Below are the code and all the weights of a small trained network. Each question names an input and a class and asks about switching units off, where a switched-off unit gives its printed mean instead of its output.

import numpy as np


def w(rows, s, z=0):
    codes = np.array(rows[::2]) - 128.0
    scale = np.full(codes.shape[1], s)
    scale[-1] = z or s
    return codes * scale


def f(y):
    return np.maximum(y, 0)


def log_softmax(a):
    a = a - a.max(-1, keepdims=True)
    return a - np.log(np.exp(a).sum(-1, keepdims=True))


def net(x, mask):
    res = np.array(x, float).reshape(1, 5) / 4 @ E
    y = f(res @ A[0][:, :-1].T + A[0][:, -1])
    res = res + np.where(mask, y, B[0][:, -1]) @ B[0][:, :-1]
    return log_softmax(res[-1] @ U[:, :-1].T + U[:, -1])


A, B = {}, {}
E = w([
[30,131,190,139,95,52,90],'x0',
[155,44,59,46,64,68,47],'x1',
[173,61,229,56,97,121,200],'x2',
[74,114,79,170,77,173,186],'x3',
[107,254,113,121,23,83,192],'x4',
],0.009)
A[0] = w([
[184,152,125,78,74,76,91,171],'N0',
[169,88,122,136,140,159,164,153],'N1',
[59,137,202,157,131,107,119,124],'N2',
[96,175,87,174,74,120,169,151],'N3',
[139,173,126,204,141,139,171,118],'N4',
[106,37,133,129,157,125,95,252],'N5',
[112,130,81,156,48,135,183,196],'N6',
[122,184,117,244,164,155,111,191],'N7',
[164,101,205,106,92,154,212,167],'N8',
[78,117,217,99,111,86,121,135],'N9',
[141,64,82,119,165,176,88,145],'N10',
[88,142,93,95,89,73,98,203],'N11',
[132,180,132,160,187,159,201,205],'N12',
[132,185,115,130,139,162,143,176],'N13',
],0.011,0.0035)
B[0] = w([
[134,132,46,72,79,62,125,224],'N0',
[181,80,102,110,122,187,118,192],'N1',
[85,105,236,179,162,115,121,212],'N2',
[77,188,71,206,85,120,199,230],'N3',
[59,155,163,137,147,189,131,209],'N4',
[181,71,177,169,151,120,93,232],'N5',
[99,107,19,198,127,125,237,234],'N6',
[102,202,204,159,120,201,86,247],'N7',
[180,106,150,1,172,139,243,254],'N8',
[122,84,222,134,143,34,183,227],'N9',
[232,28,72,220,177,202,52,217],'N10',
[74,111,90,152,95,45,94,224],'N11',
[94,176,186,118,112,251,136,244],'N12',
[115,172,133,167,96,160,128,190],'N13',
],0.0079,0.0099)
U = w([
[23,141,64,182,63,71,209,124],'0',
[152,124,122,7,118,199,214,76],'1',
[150,115,99,10,66,2,21,249],'2',
[46,93,221,145,118,39,56,174],'3',
[181,21,139,168,180,176,37,160],'4',
[61,143,119,162,113,104,17,5],'5',
[117,65,225,33,162,66,217,15],'6',
[45,207,210,136,127,227,129,177],'7',
],0.0084,0.0022)

Each question gives the input, the list of numbers given to net, and the class t.
The units are the neurons (one row each of A and B). Each row of codes is followed by its name. A weight is (code - 128) times the scale printed after its matrix; where a second scale follows, it is the last column's (A, B and U).
mask holds one flag per neuron, in row order. A switched-off neuron (its flag False) gives its mean, the last column of its row in B, instead of its output. The means were averaged over made-up inputs and are rounded, as every weight is.
A unit's drop is (log p(t) with every unit on - log p(t) with that unit switched off) / (log p(t) with every unit on - log p(t) with every unit switched off).
The circuit of an input: a set's keep is (log p(t) with only the set's units on - log p(t) with every unit switched off) / (log p(t) with every unit on - log p(t) with every unit switched off). Starting from the 12 units with the biggest drops (on a tie, the unit counted first), units are removed one at a time, each time the one whose removal leaves the highest keep (on an exact tie, the one counted first), for as long as the keep stays at least 0.8.
units of the circuit, in order: the units of the circuit, biggest drop first
k most important neurons: the k neurons with the biggest drops, biggest first
drop of u: that unit's drop, to one decimal
input [4,-5,5,0,5], class 6: 3 most important neurons -> N8; N9; N7
input [4,6,-5,4,-4], class 4: units of the circuit, in order -> N10
input [5,2,-4,1,-4], class 4: 3 most important neurons -> N10; N5; N3
input [6,-1,6,2,6], class 6: 4 most important neurons -> N8; N9; N2; N13
input [7,7,2,-8,-5], class 2: 4 most important neurons -> N0; N7; N12; N4
input [-8,-8,-6,-4,-7], class 7: 2 most important neurons -> N7; N12
input [7,-7,5,-1,7], class 6: 3 most important neurons -> N9; N8; N7
input [7,6,7,0,-8], class 4: 2 most important neurons -> N10; N5
input [7,0,-3,4,-7], class 4: 2 most important neurons -> N10; N5
input [1,0,-1,-1,0], class 3: 4 most important neurons -> N8; N6; N10; N12
input [5,-4,3,8,-8], class 4: 2 most important neurons -> N5; N10
input [3,-7,6,5,-4], class 6: drop of N8 -> 1.4
input [1,4,4,-5,5], class 2: drop of N0 -> 0.2
input [7,-1,-2,-6,4], class 3: drop of N6 -> 0.1
input [4,-8,4,-7,-8], class 6: units of the circuit, in order -> N9
